In the rows, zero is written as 128.
Here are made-up elements, facts about them, and rows of numbers that follow some of those facts. Name the element behind each unnamed row.

Some facts about the elements:
γ: points at; σ: uses
{k_101, k_566} γ k_314
{k_107, k_174, k_181, k_534, k_720, k_780, k_877, k_937} γ k_116
{k_107, k_251, k_326, k_778, k_937} γ k_174
{k_12} γ k_411
{k_122} γ k_228
{k_122} γ k_875
{k_122} γ k_457
{k_137} γ k_465
{k_137, k_465} γ k_485
{k_137, k_251, k_435, k_539, k_812} γ k_937
{k_151} γ k_336
{k_161} γ k_595
{k_161} γ k_438
{k_161, k_768} γ k_991
{k_164, k_336, k_449} γ k_350
{k_197, k_693, k_980} γ k_326
{k_198} γ k_582
{k_2, k_350, k_937, k_971} γ k_416
{k_211, k_539, k_768} γ k_181
{k_211} γ k_534
{k_227} γ k_284
{k_227, k_411, k_449} γ k_211
{k_227} γ k_101
{k_227} γ k_535
{k_228, k_884} γ k_701
{k_268} γ k_164
{k_276, k_438, k_465} γ k_461
{k_284, k_315, k_414} γ k_674
{k_288, k_336, k_515, k_701, k_729, k_778} γ k_47
{k_288, k_522, k_566, k_771} γ k_92
{k_306, k_411} γ k_288
{k_308, k_414, k_768} γ k_317
{k_314, k_61, k_782} γ k_949
{k_317, k_457, k_539} γ k_877
{k_326, k_92, k_937} γ k_971
{k_350, k_416} γ k_201
{k_435, k_515} γ k_693
{k_468} γ k_197
{k_468, k_595, k_863} γ k_706
{k_468} γ k_251
{k_484} γ k_539
{k_484} γ k_414
{k_515, k_546} γ k_720
{k_520} γ k_91
{k_520, k_768, k_780} γ k_107
{k_520} γ k_122
{k_522, k_741} γ k_520
{k_543} γ k_778
{k_546} γ k_515
{k_562} γ k_812
{k_582} γ k_916
{k_595} γ k_188
{k_595} γ k_522
{k_595, k_978} γ k_666
{k_595, k_902} γ k_468
{k_61} γ k_780
{k_611, k_921} γ k_854
{k_613} γ k_912
{k_632} γ k_768
{k_693} γ k_2
{k_701, k_91} γ k_61
{k_706} γ k_308
{k_741} γ k_980
{k_741} γ k_577
{k_768, k_875} γ k_729
{k_771, k_854} γ k_361
{k_863} γ k_921
{k_863} γ k_741
{k_863} γ k_884
{k_884} γ k_227
{k_884} γ k_816
{k_978} γ k_782
k_107 σ k_729, k_461
k_116 σ k_782, k_251, k_161, k_336
k_122 σ k_449, k_361
k_188 σ k_991
k_197 σ k_778
k_2 σ k_706, k_980, k_350
k_201 σ k_449, k_416, k_164, k_198
k_228 σ k_535, k_937
k_314 σ k_921, k_912
k_317 σ k_326
k_414 σ k_775, k_308, k_543
k_435 σ k_449
k_465 σ k_306, k_92
k_47 σ k_611, k_350
k_484 σ k_741, k_515
k_522 σ k_613, k_350
k_539 σ k_949, k_875
k_546 σ k_101
k_562 σ k_884, k_276
k_566 σ k_284
k_577 σ k_137, k_875, k_198
k_582 σ k_884, k_438, k_308, k_92
k_61 σ k_268, k_12
k_701 σ k_613, k_12
k_780 σ k_775, k_151, k_611
k_816 σ k_306, k_535
k_863 σ k_949, k_720
k_877 σ k_768, k_181, k_161, k_361
k_902 σ k_875, k_812
k_916 σ k_411, k_449
k_971 σ k_949, k_461

Some rows with their names:
k_978: [122 117 106 127 126 140 109 146  74 135 129 122 158 189 116 147  62 122
 134 168 160 119 104  93 110  81 136  95 128 157 114 147 110 120 129 105
 146 167 124 103 159]
k_701: [120 136 118 129 148 154  32 183  85 129  96 109 118 186 142 150  65 122
 138 185 207 126 101  82 117  97 121 107 120 121 119 196 103 136 115  75
 144 151 108 116 197]
k_61: [ 95 129  94 111 176 145  87 159  68 134 150 118 153 223 123 136  74 138
 132 171 182 114 108 105 113  57 173 101  95 137 123 204 114 106 100  92
 135 190 128  81 147]
k_411: [143 120 122 153 114 139 116 140  87 142 117 126 155 164 127 168  40 112
 119 170 185 137  97  83 106  90 129  91 148 150 116 134 119 136 132 118
 147 148 116 106 173]
k_484: [130 124 115 139 111 145 102 148  84 137 128 116 160 191 103 154  62 117
 141 170 157 119 102 101 120 104 118  89 144 150 109 146 104 143 141 113
 144 156 111  97 150]
k_539: [120 130  96 157 106 148 124 142 104 136 154 111 156 211  92 157  64 128
 128 170 148 111  94 118 134 157  94  73 151 132 122 143  79 190 169 141
 137 148 103  69 145]
k_414: [146 127 139 131  83 158  80 148  85 164 133 104 183 181  77 174  66 114
 158 169 148 107 100 116 130 103 106  83 153 143  97 146 119 146 129 107
 136 156  74  97 112]
k_485: [120 114  86 130 116 135 105 147  83 135 122 130 154 177 116 141  65 119
 145 176 149 120 109  91 113 104 114  87 128 166 109 130 103 124 139 106
 155 166 128 119 170]
k_188: [123 118 105 130 113 138 105 145  78 131 123 128 154 176 116 151  61 123
 138 171 157 121 103  92 110  94 127  93 133 163 108 138 108 122 131 105
 150 167 121 111 164]
k_912: [125 117 104 128 117 137  98 145  76 134 123 130 156 177 116 148  62 122
 143 171 157 121 107  93 110  89 125  90 132 161 107 137 114 120 134 107
 151 167 122 111 164]
k_863: [129 117 119 129 109 140 111 140  80 136 118 121 154 181 110 150  56 116
 134 170 161 123 102  88 112  83 131  85 143 162 111 136 110 121 136 105
 149 160 122 107 164]
k_577: [124 115 108 128 117 135 105 148  76 135 121 128 154 177 118 146  59 117
 141 170 158 123 106  89 112  87 130  90 131 161 107 137 115 120 133 106
 153 162 122 113 166]
k_227: [135 121 114 137 113 138 107 144  80 138 123 123 165 173 114 161  56 117
 137 169 165 124 103  92 112  86 127  94 139 154 108 139 120 129 130 113
 145 161 115 105 157]
k_535: [123 115 104 128 116 139 104 148  77 133 122 127 156 176 118 151  60 119
 137 171 155 122 104  92 112  88 125  91 133 158 108 138 114 122 131 106
 150 167 121 109 163]
k_201: [134  98 107 140 128 121 107 156  78 121 122 120 178 172 132 152  62 119
 143 165 144 124 113  89 111  78 106 114 125 160  98 139 127 132 134 120
 145 165 128 117 157]
k_164: [146  98 113 148 131 120  88 168  85 126 111 115 178 167 137 161  61 119
 142 167 156 127 112  85 112  82  92 123 128 150  95 146 134 145 132 123
 142 158 116 122 163]
k_522: [143 121 135 153 111 144 156 122  86 132 117 125 145 183 120 163  28 108
  94 161 199 145  91  71 104  69 158  85 159 162 129 138 117 124 135 125
 145 138 134  89 182]
k_632: [127 123 117 133 112 142 100 148  81 136 126 119 159 181 113 156  59 122
 135 171 157 118 101  95 112  95 125  91 141 152 108 144 110 135 133 110
 144 160 112 102 159]

Name these rows:
No name comes twice in this set of rows, the named rows included.
[131 118 130 125 106 142 116 138  75 128 117 122 149 184 107 148  58 115
 134 165 160 125 100  85 108  70 143  89 148 165 108 140 110 116 133 105
 150 160 124 103 167]	k_741
[136 137 132 142 130 154  28 182  92 127  80 108 112 172 145 162  59 117
 140 189 210 134  95  75 116 119 101 108 136 117 116 180  98 154 128  80
 147 137 103 125 212]	k_729
[145 121 123 151 138 135  36 187  93 122  85 106 142 162 157 165  61 119
 144 181 195 133 106  73 113 103  84 125 129 124 105 169 119 152 127  99
 146 142 106 135 198]	k_336
[143 105 115 149 122 124  95 158  85 128 117 120 175 166 127 164  56 116
 137 167 162 128 107  84 112  89 103 110 133 147 102 140 131 142 133 121
 143 154 114 120 166]	k_449
[122 121 100 138 116 141 115 149  89 130 127 119 148 194 111 145  65 119
 133 171 159 121 103  95 119 106 115  90 135 155 116 141  95 146 149 118
 147 157 125  95 167]	k_562
[107  97 128 152 132 115 153 150  90  52 143 115 139 227 133 127  79 159
 114 147 109 109  90  97 110 130 101 106 143 135 107 139  67 203 200 176
 136 150 152  67 194]	k_937
[121 104 187  99  96 144 118 143  70  62  98  97 106 229  94 107  85 131
 145 149 121 116  94  78 102  58 145 108 161 169  96 153  70 143 168 111
 147 150 149  82 193]	k_326
[143 130 137 138  91 153  94 147  87 157 134 103 175 184  81 172  61 117
 144 171 157 112  99 113 125 104 113  79 153 142 103 145 114 151 133 111
 136 152  85  94 125]	k_308
[125 122 127 134 119 143 119 139  76 133 126 126 152 181 114 156  53 124
 126 165 172 123  95  91 106  80 147  87 146 151 111 144 114 122 128 112
 144 157 120  98 168]	k_520
[127 109 166  93  94 149  86 152  69  95  96  96 123 208  92 119  89 121
 167 160 126 113 106  83 111  57 133 107 150 173  91 151  89 126 147  88
 148 159 132 102 170]	k_693
[137 123 120 147 118 142 112 142  85 133 115 123 145 176 123 158  44 115
 118 170 181 133  96  84 109  96 131  92 145 151 116 142 111 135 134 111
 146 149 122 105 178]	k_306

The same elements again, as new rows of numbers:
Known rows:
k_92: [127 214 187 136 139 109 141 101 102 181 130 112  88 182 154 152  67 120
 147  54 170 174 143 164 145  98 155 163 197 172]
k_780: [103 110 117 163  79 121 187  96 188 100 103 125 130  95 143 134 140  99
 105  86 131 124 131 127 107  53 173 172  99 152]
k_539: [145 211 142 106  85 114 189 174 114 102 170 194  85 140 119 131 150 135
 128 152 141  88 105  91 108 106 143  76 160 127]
k_485: [130 144 171 114 148 144 145 142 144 132 153 132 116 110 174 145 136 131
 126 130 109 145 105 154 114 154 124 121 104 106]
k_411: [ 89 199  89 113 129 118 123 149 124 144 195 110 123 197 158 159  79 143
 130  85 169  70 117 131 185  62  99  98 164  97]
k_468: [153 111 103 105 173 147 213 168 116 108 128 102 154 103 141 118 150 156
 146 124 122 123 150 163 173 158 101 130 177 182]
k_812: [142 201 155  87 127 111 193 174 136 114 198 215 131 150 128 125 152 106
 157 153 100 111  97  96  97 111 137 111 167 160]
k_461: [134 176 177 141 151 156 126 135 147 139 121 124  86 101 178 132 123 125
 118 126 100 156  96 160 126 159 153  90 102  98]
k_577: [118 117 144 116 126 142 151 139 142 125 143 115 136 121 167 167 133 125
 124 126 103 131 128 148 119 148 114 147 133 102]
k_884: [136 111 136 156 177 111 197 162 200 124 191 161 129 132 145 186 117 160
  84 151 148  88 118 139 156 152 141 152 165 111]
k_198: [121 118 140 116 131 135 168 137 137 125 157 127 133 119 158 161 143 132
 125 135 118 119 124 136 117 135 117 134 142 114]
k_582: [121 114 134 116 139 134 162 143 140 129 157 114 123 119 161 159 130 134
 121 120 109 119 126 149 118 154 109 138 132 109]
k_916: [122 117 133 113 155 137 151 129 149 134 162 122 131 121 164 159 129 135
 119 122 117 126 129 148 113 155 111 134 116 105]
k_632: [123 124 143 116  79 144 159 128 131 128 133 121 125 132 151 156 148 122
 133 135 116 115 125 133 120 138 134 122 153  95]
k_350: [ 72 106 178  93 174 150 112  70 127 107 125 119  87 115 120 171  59 101
 145 162 146 143 131  91  92  63 140  61 172  94]
k_268: [ 98 112 120 105 107 146 142 129 134 115 140 116 127 129 159 162 131 130
 138 142 110 102 123 124 116 122 124  99 147  98]
k_228: [146 111 176 162 159 114 210 163 198 130 187 200 116 138 157 191 131 156
  75 168 147  88 103 126 152 160 166 159 178 111]
k_520: [115 117 176 133  75 129 191 167 143 109 103 117 105 152 153 186 140  83
 133 155 105 148 117 161 169  94 170 167 187  87]

Which element is each row?
No name comes twice in this set of rows, the named rows included.
[132 195 168 156 113 157 130  60 108 187 187 129 127 207 174 152  58 155
 150  82 182 106 104 136 183 119 160 159 187 175]	k_288
[ 83 130  87 126 156 108 144 164 173 125 198 129 150 148 139 171  96 120
  89  82 142  81 143 121 171 106  72 130 145  98]	k_227
[ 88 163  73 122 100 113 128 150 156 107 198 118 121 159 140 153  96 138
 111 101 167  76 122 109 185  44 111  92 125  88]	k_211
[150 137 136  87 123 128 193 176 133 122 175 173 152 109 144 122 155  84
 155 122 109 102 112 107  94  95 146 153 162 180]	k_251
[141 113 173 141  74 127 191 160 147 122 120 148  92 130 146 186 137 141
 100 168 123 112 111 142 146 144 167 148 182  94]	k_122
[ 76 108  92  83 119 179 121  98 141 106 124 116 121 147 149 162 110 121
 149 171 112  97 125 101 118  80 131  60 147  88]	k_164
[116 122 187 114 175 105 117 130 111 136 130 125  92  94 132 156  65  89
 145  89 184 171 151 113  91  77 151 125 194 158]	k_971
[140 111 119 129 173 146 211 161 104 106 120 108 151 121 136 116 140 154
 149 109 119 157 141 163 181 164 122 151 160 164]	k_595
[140 179 169  99 135 126 159 172 146 127 172 161 113 120 166 127 142 112
 142 134 103 129 102 131 108 146 145 102 124 120]	k_137
[132 111 120 107 158 138 191 159 119 114 136 118 140 121 153 128 140 152
 141 126 121 117 133 155 156 146 116 138 158 147]	k_902

Now the same elements, written a new way:
Some rows with their names:
k_912: [148 126 116 167 147 174 128 154 166  93 128 122 138]
k_465: [139 127  40 163 122 188 125 139 150  76 131 132 157]
k_582: [144 118  99 176 141 176 137 149 163  91 125 118 144]
k_61: [136  91 197 174 152 161 148 146 167 105 135 140 149]
k_812: [143  15  80 177 155 178 136 123 151  48 131 107 161]
k_457: [141 116  76 169 127 208 155 131 157  75 110 118 144]
k_921: [148 132  70 164 133 189 136 136 170  83 140  97 153]
k_174: [158  91 183 206 153 175 131 137 162 110 133 110 150]
k_522: [136 154 125 172 123 193 141 171 160 101 129 144 131]
k_315: [145 122 120 189 137 171 134 160 166 105 137 101 131]
k_438: [140 143  48 160 119 187 126 144 149  83 130 136 153]
k_161: [143 122  99 178 136 179 134 149 159  93 129 124 145]
k_720: [155 137 179 204 145 179 133 141 165 115 127 111 144]
k_884: [138 115 114 192 149 172 131 160 165  98 127 119 144]
k_91: [141 117 156 184 148 169 137 158 167 102 133 137 146]
k_116: [164 128 192 197 158 178 123 144 166 114 129 118 139]
k_361: [149 134 101 162 146 186 130 148 171  88 136 113 142]
k_632: [141 124 113 178 136 183 137 149 163  94 126 117 140]

Which element is each row?
No name comes twice in this set of rows, the named rows included.
[141  79  81 176 139 183 134 134 154  72 128 118 154]	k_137
[146 111 102 161 142 177 124 148 162  87 129 128 145]	k_485
[152 122 130 180 145 169 124 169 172 114 142 100 126]	k_674
[141  53  73 176 142 201 149 120 150  56 114 109 153]	k_539
[129 135 101 199 134 179 137 164 160  94 119 110 132]	k_411
[155 130 148 161 149 161 123 134 169  99 132 116 138]	k_201
[146 140  67 156 129 182 120 152 156  85 130 136 149]	k_461
[146 132  54 162 133 194 137 136 173  78 145  91 153]	k_854
[140  69  93 176 142 179 140 137 158  76 127 108 151]	k_435
[133 160 167 205 148 170 118 133 172 108 127 117 156]	k_336
[149  99  84 169 148 155 133 158 158  87 124 129 148]	k_468
[130 141 135 197 138 185 135 146 169 104 124 112 154]	k_515
[152 112 144 151 127 161 143 123 163  99 128 103 141]	k_2

